Here is a tiny trained network, its code and every weight. The questions are about switching its units off for an input and a target symbol, where a switched-off unit gives its printed mean instead of its output.

import numpy as np


def w(rows, s, z=0):
    codes = np.array(rows[::2]) - 128.0
    scale = np.full(codes.shape[1], s)
    scale[-1] = z or s
    return codes * scale


def norm(h):
    return h / np.sqrt((h * h).mean(-1, keepdims=True) + 1e-5)


def f(y):
    return y / 2 * (1 + np.tanh(0.7978845608 * (y + 0.044715 * y**3)))


def softmax(a):
    e = np.exp(a - a.max(-1, keepdims=True))
    return e / e.sum(-1, keepdims=True)


def log_softmax(a):
    a = a - a.max(-1, keepdims=True)
    return a - np.log(np.exp(a).sum(-1, keepdims=True))


def net(x, mask):
    ids = ['ΣΨΩβεηλ'.index(c) for c in x.split()]
    T = len(ids)
    res = E[ids] + P[:T]
    u = 0
    for l in range(2):
        r = norm(res)
        for j in range(2):
            rows = slice(2 * j, 2 * j + 2)
            q, k, v = (r @ M[l][rows].T for M in (Q, K, V))
            z = softmax(np.where(np.tri(T) > 0, q @ k.T / 2**0.5, -1e9)) @ v
            o = O[l][rows]
            res = res + np.where(mask[u + j], z, o[:, -1]) @ o[:, :-1]
        u += 2
        y = f(norm(res) @ A[l][:, :-1].T + A[l][:, -1])
        res = res + np.where(mask[u : u + 8], y, B[l][:, -1]) @ B[l][:, :-1]
        u += 8
    return log_softmax(norm(res)[-1] @ U[:, :-1].T + U[:, -1])


Q, K, V, O, A, B = {}, {}, {}, {}, {}, {}
E = w([
[155,200,133,120,145,139,125,108,203],'Σ',
[245,112,40,103,175,103,113,103,120],'Ψ',
[157,98,187,202,112,151,48,96,134],'Ω',
[172,115,141,93,191,78,125,133,85],'β',
[49,162,102,107,117,78,69,121,155],'ε',
[48,135,126,138,84,150,205,87,98],'η',
[145,151,109,117,5,141,125,126,132],'λ',
],0.024)
P = w([
[107,252,142,153,177,172,152,4,22],'0',
[122,182,128,141,146,136,126,45,72],'1',
[110,161,144,125,136,123,123,76,91],'2',
[108,144,152,116,140,130,120,99,102],'3',
[100,137,157,119,140,119,116,116,109],'4',
[98,122,150,115,133,114,116,126,120],'5',
[98,118,159,121,137,108,118,141,125],'6',
[95,113,159,115,134,102,127,154,130],'7',
[93,110,162,115,135,98,132,165,137],'8',
[96,107,161,119,129,87,133,181,144],'9',
[92,101,164,114,132,83,142,192,149],'10',
[82,95,165,123,132,81,139,199,154],'11',
[75,94,172,128,125,56,155,217,168],'12',
[105,90,154,122,137,70,133,221,155],'13',
],0.011)
Q[0] = w([
[2,100,113,141,146,152,89,113,118],'L0H0',
[150,62,109,220,144,193,164,178,153],'L0H0',
[135,167,132,128,201,155,110,123,196],'L0H1',
[136,178,94,189,85,206,139,52,141],'L0H1',
],0.0075)
K[0] = w([
[180,130,167,118,92,147,115,131,136],'L0H0',
[127,134,157,134,109,149,50,88,124],'L0H0',
[152,162,156,120,186,103,123,57,197],'L0H1',
[157,164,139,104,117,133,81,2,61],'L0H1',
],0.0099)
V[0] = w([
[86,120,108,122,152,195,133,130,96],'L0H0',
[171,71,222,197,136,130,113,144,67],'L0H0',
[127,131,163,132,167,175,254,107,108],'L0H1',
[113,185,77,125,91,206,122,100,153],'L0H1',
],0.0088)
O[0] = w([
[156,122,89,49,9,67,72,54,58,50],'L0H0',
[85,79,193,54,135,104,89,145,140,152],'L0H0',
[81,48,157,220,115,254,197,166,110,5],'L0H1',
[138,127,192,189,148,25,233,251,93,113],'L0H1',
],0.0083,0.0024)
A[0] = w([
[36,160,59,109,179,58,170,90,86,239],'L0N0',
[106,25,104,160,137,185,134,109,112,191],'L0N1',
[210,87,43,187,184,136,102,121,28,250],'L0N2',
[90,205,124,139,69,191,120,122,154,76],'L0N3',
[134,171,149,96,112,84,121,186,139,168],'L0N4',
[157,38,192,31,130,150,50,190,114,29],'L0N5',
[120,137,2,161,206,174,62,68,111,120],'L0N6',
[161,199,121,180,37,218,61,72,176,151],'L0N7',
],0.0088,0.0022)
B[0] = w([
[220,130,104,218,175,187,77,120,51,254],'L0N0',
[127,42,172,112,175,51,142,195,122,140],'L0N1',
[127,75,123,44,187,174,137,47,136,215],'L0N2',
[85,116,58,93,177,111,148,119,61,154],'L0N3',
[19,67,141,175,149,149,169,156,133,213],'L0N4',
[49,140,140,191,102,2,150,181,203,227],'L0N5',
[169,104,136,101,124,161,81,111,229,191],'L0N6',
[129,214,121,88,166,172,177,19,87,168],'L0N7',
],0.009,0.0067)
Q[1] = w([
[164,79,112,132,153,76,99,43,81],'L1H0',
[112,121,135,156,112,235,128,27,92],'L1H0',
[137,148,249,203,135,136,137,1,189],'L1H1',
[89,226,163,68,170,131,195,82,87],'L1H1',
],0.008)
K[1] = w([
[75,157,84,29,69,150,102,67,165],'L1H0',
[206,115,229,201,127,186,164,14,93],'L1H0',
[97,155,254,168,169,157,127,66,171],'L1H1',
[100,189,123,74,156,215,210,76,167],'L1H1',
],0.0078)
V[1] = w([
[62,119,72,214,95,240,76,135,136],'L1H0',
[130,97,159,84,87,122,192,107,95],'L1H0',
[135,117,163,173,127,20,140,173,254],'L1H1',
[78,94,194,132,106,213,143,109,220],'L1H1',
],0.0071)
O[1] = w([
[109,163,95,120,160,10,59,225,99,50],'L1H0',
[196,187,75,32,157,127,255,60,176,2],'L1H0',
[137,163,171,85,122,184,132,72,61,150],'L1H1',
[239,205,105,217,120,64,162,154,36,57],'L1H1',
],0.0081,0.0027)
A[1] = w([
[119,192,111,146,114,197,126,55,1,2],'L1N0',
[109,115,24,132,151,171,146,41,85,135],'L1N1',
[188,107,100,104,162,191,182,130,71,165],'L1N2',
[98,144,117,129,107,141,239,213,108,136],'L1N3',
[119,11,140,154,99,86,157,163,80,88],'L1N4',
[125,122,150,95,103,231,106,83,150,87],'L1N5',
[180,131,127,135,142,151,107,80,69,97],'L1N6',
[79,214,123,85,114,105,144,98,69,114],'L1N7',
],0.011,0.0049)
B[1] = w([
[147,155,87,91,2,124,233,197,90,178],'L1N0',
[126,150,103,66,130,162,161,162,101,232],'L1N1',
[115,78,127,117,183,165,90,72,215,193],'L1N2',
[114,66,159,115,193,119,92,174,138,255],'L1N3',
[104,101,116,188,174,105,65,77,93,182],'L1N4',
[194,141,88,172,125,78,139,124,133,161],'L1N5',
[137,122,159,108,94,135,86,101,81,166],'L1N6',
[170,113,102,143,176,160,198,103,131,177],'L1N7',
],0.012,0.0053)
U = w([
[123,164,120,162,182,224,174,63,2,253],'Σ',
[137,91,145,168,189,112,89,98,186,147],'Ψ',
[143,147,209,142,61,105,132,98,90,126],'Ω',
[95,76,195,98,112,240,87,77,206,28],'β',
[115,192,74,125,127,123,56,186,80,89],'ε',
[74,25,70,134,45,101,192,135,101,84],'η',
[88,201,130,103,139,108,210,182,187,126],'λ',
],0.0089,0.0049)

Each question gives the input, a string of symbols that net reads in full, and the target symbol t.
The units are the heads (2 rows each of Q, K, V and O) and the neurons (one row each of A and B). Each row of codes is followed by its name. A weight is (code - 128) times the scale printed after its matrix; where a second scale follows, it is the last column's (O, A, B and U).
mask holds one flag per unit, layer by layer, with each layer's heads first. A switched-off unit (its flag False) gives its mean, the last column of its rows in O or B, instead of its output. The means were averaged over made-up inputs and are rounded, as every weight is.
A unit's drop is (log p(t) with every unit on - log p(t) with that unit switched off) / (log p(t) with every unit on - log p(t) with every unit switched off).
The circuit of an input: a set's keep is (log p(t) with only the set's units on - log p(t) with every unit switched off) / (log p(t) with every unit on - log p(t) with every unit switched off). Starting from the 12 units with the biggest drops (on a tie, the unit counted first), units are removed one at a time, each time the one whose removal leaves the highest keep (on an exact tie, the one counted first), for as long as the keep stays at least 0.8.
circuit, biggest first: the units of the circuit, biggest drop first
k most important neurons: the k neurons with the biggest drops, biggest first
top k neurons in layer l: the k neurons of layer l with the biggest drops, biggest first
drop when u is switched off: that unit's drop, to one decimal
input ε ε β β β β λ λ Σ λ Ψ β λ, target Ψ: circuit, biggest first -> L1N4, L1N0
input ε ε η, target η: circuit, biggest first -> L1N0
input η β λ λ, target λ: circuit, biggest first -> L1H0, L0H1
input ε λ ε β λ Ω β ε β λ, target Ψ: circuit, biggest first -> L0H1, L1N4, L1N0
input Σ ε Σ ε Ψ β Ψ β Ω λ, target λ: circuit, biggest first -> L0N7, L0N0
input β Ω Ψ λ η Ψ β Ψ ε, target ε: circuit, biggest first -> L0N0, L1N2, L0N2
input β ε Ψ η Ω ε Ω η Ψ β Σ Ω, target Ω: circuit, biggest first -> L1H1, L0N0
input ε β η Ω ε Σ Σ, target λ: 2 most important neurons -> L1N4, L1N2
input η ε β Σ ε Σ, target λ: 2 most important neurons -> L1N4, L0N0
input Σ Ψ λ λ β Ω β Ψ β β ε, target ε: 2 most important neurons -> L0N0, L0N5
input β Σ β β β Ψ Ψ β ε Σ Σ β η, target Σ: top 2 neurons in layer 1 -> L1N4, L1N1
input β Σ β ε, target Σ: 2 most important neurons -> L0N0, L0N5
input β Σ ε β β ε η Ω β λ β ε η, target Ψ: circuit, biggest first -> L1N3, L1N4
input ε ε Σ, target Σ: circuit, biggest first -> L0N7
input β Σ β ε ε Ω, target Ω: 2 most important neurons -> L0N7, L1N0
input β Ω λ λ Σ, target Σ: 2 most important neurons -> L1N7, L0N5
input Ψ η Σ β Σ β Σ β Ω, target Σ: 3 most important neurons -> L0N7, L0N6, L1N3
input β Ψ η Σ ε Ω, target Σ: top 3 neurons in layer 0 -> L0N7, L0N6, L0N5
input β β Ω η Ω Ω η ε Ω β ε Σ η, target Ψ: 2 most important neurons -> L1N3, L1N4
input β ε Σ ε λ β β β β β, target β: circuit, biggest first -> L0H1
input Ψ β Ω η ε β β β β η β Ψ, target β: drop when L0N6 is switched off -> 0.1
input β Ψ β ε Σ β β β λ, target Σ: drop when L1N7 is switched off -> 0.2
input β β β ε, target Σ: drop when L0N0 is switched off -> 0.2
